Here is a tiny trained network, its code and every weight. The questions are about switching its units off for an input and a class, where a switched-off unit gives its printed mean instead of its output.

import numpy as np


def w(rows, s, z=0):
    codes = np.array(rows[::2]) - 128.0
    scale = np.full(codes.shape[1], s)
    scale[-1] = z or s
    return codes * scale


def f(y):
    return y / 2 * (1 + np.tanh(0.7978845608 * (y + 0.044715 * y**3)))


def log_softmax(a):
    a = a - a.max(-1, keepdims=True)
    return a - np.log(np.exp(a).sum(-1, keepdims=True))


def net(x, mask):
    res = np.array(x, float).reshape(1, 8) / 4 @ E
    y = f(res @ A[0][:, :-1].T + A[0][:, -1])
    res = res + np.where(mask, y, B[0][:, -1]) @ B[0][:, :-1]
    return log_softmax(res[-1] @ U[:, :-1].T + U[:, -1])


A, B = {}, {}
E = w([
[251,166,133,144,24],'x0',
[128,133,128,132,131],'x1',
[53,151,46,170,35],'x2',
[130,136,123,135,135],'x3',
[125,125,133,125,123],'x4',
[127,130,128,130,129],'x5',
[129,119,127,120,123],'x6',
[150,30,156,220,137],'x7',
],0.017)
A[0] = w([
[144,186,179,21,159,183],'n1',
[69,112,97,29,145,166],'n2',
[220,134,166,126,109,128],'n3',
[181,55,118,205,112,92],'n4',
[124,180,98,89,73,132],'n5',
[83,116,73,74,176,141],'n6',
[86,33,181,185,173,193],'n7',
[59,139,78,174,63,204],'n8',
[188,141,155,106,197,250],'n9',
[231,84,161,246,67,57],'n10',
[202,233,119,62,67,158],'n11',
[76,241,80,41,184,246],'n12',
[76,81,71,229,49,116],'n13',
[162,146,218,109,177,255],'n14',
[102,187,144,70,179,220],'n15',
[224,181,171,153,38,168],'n16',
[92,51,143,198,157,138],'n17',
[111,63,189,143,152,122],'n18',
],0.012,0.0081)
B[0] = w([
[147,74,140,79,106,205],'n1',
[87,112,156,117,104,192],'n2',
[189,82,148,173,113,200],'n3',
[114,106,165,247,116,201],'n4',
[126,170,109,90,77,189],'n5',
[102,111,141,129,117,185],'n6',
[141,155,132,136,234,225],'n7',
[33,172,73,125,129,224],'n8',
[194,58,184,105,143,207],'n9',
[110,115,175,196,80,242],'n10',
[222,188,111,74,82,235],'n11',
[76,113,168,84,77,245],'n12',
[105,173,54,190,120,228],'n13',
[192,79,174,115,171,212],'n14',
[104,89,142,71,135,198],'n15',
[188,153,118,154,64,251],'n16',
[149,210,116,137,206,201],'n17',
[120,139,130,134,171,182],'n18',
],0.013,0.024)
U = w([
[89,49,169,42,139,180],'0',
[189,94,121,58,101,51],'1',
[143,121,136,115,225,154],'2',
[141,71,177,162,120,165],'3',
[7,128,117,79,92,253],'4',
[128,221,91,76,89,167],'5',
[65,157,57,135,190,36],'6',
[88,133,94,181,79,13],'7',
],0.016,0.0042)

Each question gives the input, the list of numbers given to net, and the class t.
The units are the neurons (one row each of A and B). Each row of codes is followed by its name. A weight is (code - 128) times the scale printed after its matrix; where a second scale follows, it is the last column's (A, B and U).
mask holds one flag per neuron, in row order. A switched-off neuron (its flag False) gives its mean, the last column of its row in B, instead of its output. The means were averaged over made-up inputs and are rounded, as every weight is.
A unit's drop is (log p(t) with every unit on - log p(t) with that unit switched off) / (log p(t) with every unit on - log p(t) with every unit switched off).
The circuit of an input: a set's keep is (log p(t) with only the set's units on - log p(t) with every unit switched off) / (log p(t) with every unit on - log p(t) with every unit switched off). Starting from the 12 units with the biggest drops (on a tie, the unit counted first), units are removed one at a time, each time the one whose removal leaves the highest keep (on an exact tie, the one counted first), for as long as the keep stays at least 0.8.
circuit, biggest first: the units of the circuit, biggest drop first
k most important neurons: the k neurons with the biggest drops, biggest first
drop of u: that unit's drop, to one decimal
input [0,-8,-7,1,-1,-7,7,6], class 2: circuit, biggest first => n7
input [0,4,6,-2,1,2,5,3], class 6: 2 most important neurons => n16, n8
input [1,-2,2,4,1,5,-2,7], class 7: 2 most important neurons => n10, n4
input [-8,0,-4,7,3,-7,1,1], class 2: 3 most important neurons => n7, n17, n18
input [-7,-5,-4,-6,2,8,5,1], class 2: 2 most important neurons => n7, n17
input [-2,-6,1,6,2,7,0,-7], class 4: 2 most important neurons => n14, n9
input [0,4,-3,1,-4,-2,8,7], class 2: 2 most important neurons => n7, n17
input [1,5,-3,3,0,5,-2,-7], class 1: drop of n11 => 1.9
input [-2,-2,2,6,2,-5,5,-4], class 4: drop of n18 => 0.0
input [2,-5,-2,1,-3,0,-8,-7], class 1: drop of n11 => 0.1
